Below are the code and all the weights of a small trained network. Each question names an input and a class and asks about switching units off, where a switched-off unit gives its printed mean instead of its output.

import numpy as np


def w(rows, s, z=0):
    codes = np.array(rows[::2]) - 128.0
    scale = np.full(codes.shape[1], s)
    scale[-1] = z or s
    return codes * scale


def f(y):
    return y / 2 * (1 + np.tanh(0.7978845608 * (y + 0.044715 * y**3)))


def log_softmax(a):
    a = a - a.max(-1, keepdims=True)
    return a - np.log(np.exp(a).sum(-1, keepdims=True))


def net(x, mask):
    res = np.array(x, float).reshape(1, 4) / 4 @ E
    y = f(res @ A[0][:, :-1].T + A[0][:, -1])
    res = res + np.where(mask, y, B[0][:, -1]) @ B[0][:, :-1]
    return log_softmax(res[-1] @ U[:, :-1].T + U[:, -1])


A, B = {}, {}
E = w([
[120,123,130,135,120,137,125],'x0',
[194,128,57,123,126,217,148],'x1',
[124,153,90,101,3,98,118],'x2',
[109,58,104,71,143,131,67],'x3',
],0.015)
A[0] = w([
[153,136,83,85,32,141,151,117],'n1',
[105,8,93,28,143,129,31,178],'n2',
[165,199,157,185,114,113,190,229],'n3',
[188,104,119,139,193,216,139,133],'n4',
[169,145,61,102,71,166,144,105],'n5',
[77,146,132,124,75,56,97,139],'n6',
[167,94,109,163,180,199,160,140],'n7',
[88,110,195,150,159,88,119,167],'n8',
[149,142,139,176,114,148,171,172],'n9',
[148,220,159,224,109,123,224,254],'n10',
[177,137,54,101,88,152,139,112],'n11',
[117,10,101,18,144,134,2,181],'n12',
[118,117,177,168,187,99,114,167],'n13',
[95,115,194,143,166,95,117,163],'n14',
[99,119,163,156,184,104,112,156],'n15',
[109,28,111,23,144,143,69,170],'n16',
[97,122,195,144,206,126,132,181],'n17',
[98,134,156,90,68,73,107,130],'n18',
[74,118,180,142,172,99,137,161],'n19',
[105,144,140,123,83,60,104,138],'n20',
[142,147,61,114,82,148,137,112],'n21',
[130,152,144,185,124,133,181,191],'n22',
[101,132,143,127,66,51,114,142],'n23',
],0.0096,0.009)
B[0] = w([
[73,198,173,83,95,127,42,195],'n1',
[109,90,1,55,187,95,117,220],'n2',
[150,175,192,160,27,144,135,219],'n3',
[177,57,7,224,194,191,222,196],'n4',
[100,227,156,71,127,197,73,183],'n5',
[151,65,134,139,73,13,171,186],'n6',
[225,63,55,187,162,191,196,188],'n7',
[108,182,182,70,89,156,55,179],'n8',
[175,156,146,140,90,180,134,171],'n9',
[178,188,216,160,4,157,159,252],'n10',
[79,184,122,49,173,195,67,179],'n11',
[101,92,12,64,206,65,108,228],'n12',
[125,194,135,103,121,179,100,176],'n13',
[95,187,151,77,116,157,57,175],'n14',
[95,173,127,73,164,180,76,168],'n15',
[86,104,13,100,207,115,121,203],'n16',
[130,217,130,94,148,217,94,190],'n17',
[146,58,108,140,90,12,153,179],'n18',
[115,205,168,75,125,162,67,174],'n19',
[119,59,152,167,65,32,181,176],'n20',
[90,197,162,64,137,168,74,170],'n21',
[186,171,163,157,86,157,124,181],'n22',
[130,57,169,188,57,19,188,186],'n23',
],0.0068,0.018)
U = w([
[129,191,199,101,86,191,81,232],'0',
[53,152,110,69,162,141,35,147],'1',
[211,112,124,229,119,172,242,154],'2',
[134,23,79,150,194,158,215,8],'3',
[128,105,179,230,64,65,214,161],'4',
[123,1,114,111,113,46,155,3],'5',
],0.008,0.0016)

Each question gives the input, the list of numbers given to net, and the class t.
The units are the neurons (one row each of A and B). Each row of codes is followed by its name. A weight is (code - 128) times the scale printed after its matrix; where a second scale follows, it is the last column's (A, B and U).
mask holds one flag per neuron, in row order. A switched-off neuron (its flag False) gives its mean, the last column of its row in B, instead of its output. The means were averaged over made-up inputs and are rounded, as every weight is.
A unit's drop is (log p(t) with every unit on - log p(t) with that unit switched off) / (log p(t) with every unit on - log p(t) with every unit switched off).
The circuit of an input: a set's keep is (log p(t) with only the set's units on - log p(t) with every unit switched off) / (log p(t) with every unit on - log p(t) with every unit switched off). Starting from the 12 units with the biggest drops (on a tie, the unit counted first), units are removed one at a time, each time the one whose removal leaves the highest keep (on an exact tie, the one counted first), for as long as the keep stays at least 0.8.
units of the circuit, in order: the units of the circuit, biggest drop first
top k neurons: the k neurons with the biggest drops, biggest first
drop of u: that unit's drop, to one decimal
input [-7,8,1,1], class 1: units of the circuit, in order : (n10)
input [-2,8,1,-8], class 0: top 2 neurons : (n5, n11)
input [6,-8,-5,0], class 0: top 3 neurons : (n12, n2, n16)
input [3,2,5,1], class 1: top 2 neurons : (n10, n3)
input [7,5,-7,0], class 2: top 2 neurons : (n12, n2)
input [4,6,1,2], class 1: top 3 neurons : (n5, n11, n21)
input [3,1,8,1], class 1: top 2 neurons : (n1, n5)
input [-4,1,-6,6], class 3: top 2 neurons : (n4, n7)
input [-1,-7,1,6], class 5: top 4 neurons : (n6, n23, n18, n20)
input [-6,7,-6,1], class 3: top 2 neurons : (n10, n3)
input [-7,-6,-8,0], class 0: top 2 neurons : (n12, n2)
input [3,0,8,-6], class 4: drop of n6 : 0.2
input [-6,6,-6,0], class 2: drop of n2 : 0.2
input [3,3,0,0], class 2: drop of n8 : 0.1
